((432, -245, 44, 709, 374, -494, 196), (224, -459, 191, 449, 777, -24, -23), (363, -393, 114, 632, 601, -228, 97)) Answer: -393
((-413, -219, -27, 297, 258, 423, 52), (185, 23, -341, 8, 57, -40, 37), (-77, -455, -83, -48, -131, 23, -599)) Answer: -455
((16, -240, 301, -92), (15, -151, 255, -66), (42, -485, 727, -174)) Answer: -485
((-40, 728, 7, -325), (229, 645, -384, -249), (328, 274, 313, 447)) Answer: 274
((-324, 183, 337, -669, -535, -780), (738, 720, 329, -114, -63, -58), (-362, -379, -169, 266, -639, -307)) Answer: -379
((-456, 126, -688, -247), (-199, -562, -183, -568), (201, -371, 673, 231)) Answer: -371
---
[[56, 89, 126, 141, 90, 4, 5],
 [121, 23, 199, 115, 136, 56, 117]] yields 4

[[272, 366, 212, 55, 622, 662, 124],
 [318, 420, 48, -91, 423, -338, -590],
 [327, 885, -32, 29, 560, -399, -302]] yields -338

[[-775, -134, -144, 260, 189, -96],
 [-558, 85, -765, 747, 439, -735]] yields 189

[[4, 9, 5, 2, 5],
 [7, 3, 6, 5, 0]] yields 2

[[622, 153, 818, 733],
 [52, 530, 673, 271]] yields 818

[[5, 0, 5, 8, 7, 1, 1],
 [4, 1, 6, 9, 6, 1, 1]] yields 1

[[-98, 146, 97, -151, 32, 41, 91],
 [-433, 633, 83, 97, -235, 824, 160],
 [428, 627, -556, 453, 82, -36, 578]] yields 824

[[33, 71, 91, 42, 71],
 [13, 52, 68, 33, 50]] yields 42
---
[[-719, -466, -779, 221, 55, 688],
 [-540, 72, 83, 102, -598, -409],
 [-357, -21, -110, 269, -817, -520]] => -540

[[7, 4, 1, 4, 2],
 [3, 4, 3, 5, 7],
 [2, 1, 6, 4, 3]] => 3

[[-58, -341, -54, -449, -417, -311, -674],
 [-271, -564, -665, 213, -228, -493, -762],
 [-421, -413, -507, -114, -400, -848, 531]] => -271

[[1, 3, 5, 5, 8],
 [4, 6, 3, 6, 6],
 [5, 7, 3, 6, 7]] => 4

[[34, 41, 18, 33, 36, 39, 32],
 [47, 33, 41, 43, 74, 50, 38],
 [43, 14, 21, 33, 47, 40, 32]] => 47

[[6177, 4804, 3412, 2931],
 [4412, 5448, 4235, 1739],
 [8560, 5462, 4663, 7981]] => 4412

[[126, 105, 92, 130, 195, 116, 164],
 [186, 57, 96, 97, 173, 85, 129],
 [120, 194, 32, 100, 77, 94, 162]] => 186

[[64, 94, 43, 25, 74, 86, 77],
 [46, 33, 20, 70, 87, 31, 39],
 [12, 79, 30, 6, 49, 46, 16]] => 46

[[-15, 14, 7, 46],
 [30, 38, -10, -9],
 [12, 7, 2, -26]] => 30

[[4273, 2844, 5194, 6017, 8693],
 [4519, 2301, 3970, 5808, 8375],
 [4807, 2720, 3656, 5821, 8090]] => 4519
---
[[95, -24, -114, -349, -203, -562, 623], [-66, 188, 101, -187, 130, -334, -23]] | -562
[[422, 641, 147, -194, 603, -170, -27], [-218, -234, 321, 97, 39, 67, -755], [362, 303, 241, -398, -15, -597, -425]] | -755
[[88, 120, -78, -282, -209, 240], [102, 818, -107, -522, -61, 226]] | -522
[-760, -342, 226, 659, -156, -84] | -760
[-674, 618, -309, 750] | -674
[[442, 425, 169, 629, 240], [250, 485, 60, 100, 497]] | 60
[-265, 31, 48, -724, 463, -171] | -724
[-390, 413, -679, 647, 362, 533] | -679
[[65, -353, -120, -390], [348, 448, 20, 336], [567, -257, -278, -602]] | -602
---
[-71, -743, 10, -57, -482] ==> -71
[732, -252, 113, -21, -91, -435] ==> 732
[-746, 315, 581, 441, -496, 249] ==> -746
[611, 671, 696, -61, -117, -56, -23] ==> 611
[-660, 372, -216, 135, -2, -66, 58] ==> -660
[191, 101, -114, -516, -727] ==> 191
---
[-501, 241, -458, 474, -294, 1, -668] → -501
[-304, -424, -698, -727, 759, -677] → -304
[32, -37, 768, -16] → 32
[67, -49, -696, -296, -596, 497, -816] → 67
[-168, -799, -343, -780] → -168
[-827, 0, 41, 17, -42, 9] → -827
[426, 599, -146, 79, -374, 184] → 426
[144, 180, 41, 400, 200, -601] → 144
---
[[-393, 44, -827, -705, 22, -538, -66],
[-182, 44, -93, -438, 22, -257, -66],
[-182, 44, -717, -705, 22, -538, -66]] ⇒ -393, -66

[[102, -613, -421, -211, 596],
[-129, 394, -336, 359, 55],
[392, -580, 4, -208, -92]] ⇒ 102, -92

[97, -640, -98, 52, 516] ⇒ 97, 516

[-245, 120, -598, 110, -17, -129] ⇒ -245, -129

[[364, 53, -610, -237],
[204, 653, 598, -682]] ⇒ 364, -682

[[-86, 35, -360, -197, -47, -74, -597],
[-100, -110, 239, -206, 147, -74, -231],
[-96, -133, -287, -197, -215, 8, -684]] ⇒ -86, -684
---
[[123 169 167 101  99 175]
 [206 146 191 249   1 126]]	191

[54 23 37 88 71 77]	71

[[-22  34   0  21   2 -23 -22]
 [ 31 -12 -38  12  11   0 -21]
 [-40 -16 -21  -9  14 -22   5]]	21

[14 90 16 34 65 45 72]	65

[[61 79 78 43 83 66]
 [39 97 48 36 49 23]]	79

[[  4  23  40  -3 -22 -27]
 [ -8   3  24  39  -6 -20]]	24
---
[99, 502, 707, 220, -52] Out: 707
[561, 365, 497, -277, 746, -22, -844] Out: 497
[416, 651, -687, -285] Out: -687
[-302, 752, -236, 402] Out: -236
[-497, 310, 170, -299, -826, 195, -17] Out: 170
[585, 88, 152, 283, -38, -319, -633] Out: 152
[-208, -549, 581, -41, -454, 680, 83] Out: 581
---
array([-247,  990,  818, -558,  135,  894]) | 135
array([7, 1, 2, 7, 4, 2, 0]) | 2
array([98, 34, 43, 12, 36]) | 12
array([-34,  26,   3,  -3,  10,  10]) | 10
array([224,  51, 130, 211]) | 130
array([7, 2, 7, 4, 1, 2, 6]) | 2
array([  49, -671, -129,  284,  148,  937]) | 148
array([8269, 6101, 7389, 2603, 6882]) | 2603
array([-795,  510,  -43,   13]) | -43
array([1532, 9540, 9808, 8203, 3370]) | 8203
---
[ -23.3  174.4  -92.7 -111.7   79.0]
-23.3, 79.0

[  58.8  159.2   42.8   25.9  -14.4  -28.9 -142.0]
58.8, -142.0

[-186.9   -7.1 -110.8  -91.4  188.1 -116.4]
-186.9, -116.4

[-0.158 -0.009  0.042  0.123]
-0.158, 0.123

[[ 0.13  0.16 -0.04 -0.20]
 [ 0.12  0.14 -0.10 -0.20]]
0.13, -0.20

[[-1.3 -1.4 -1.8 -1.0]
 [-1.2  0.1  1.2 -1.2]
 [-1.2 -0.6 -1.0  1.2]]
-1.3, 1.2
---
[[  71  -52  438  366  237 -706  581]
 [ -61  -37  463  575 -204 -511  411]
 [-242   81  465   79 -206 -514  227]] >> 81

[-694  227  252 -656 -638 -534] >> 227

[-154   79 -591 -371  248 -602  397] >> 79

[[-816 -741 -844 -801 -767]
 [-247 -272 -316 -249 -251]
 [-340 -257 -343 -315 -275]] >> -257

[ -29 -217  284  177 -644] >> -217

[-785 -492 -281 -676] >> -492

[[ -88 -314   98 -232 -193  -19]
 [-133 -690  289 -607   61 -100]] >> -690

[-24  48 801 466  94] >> 48

[ 406 -448  -17  697 -499  581] >> -448

[[-227  168   47 -126 -418  450 -845]
 [-343  112 -329   99   70 -460  509]] >> 112
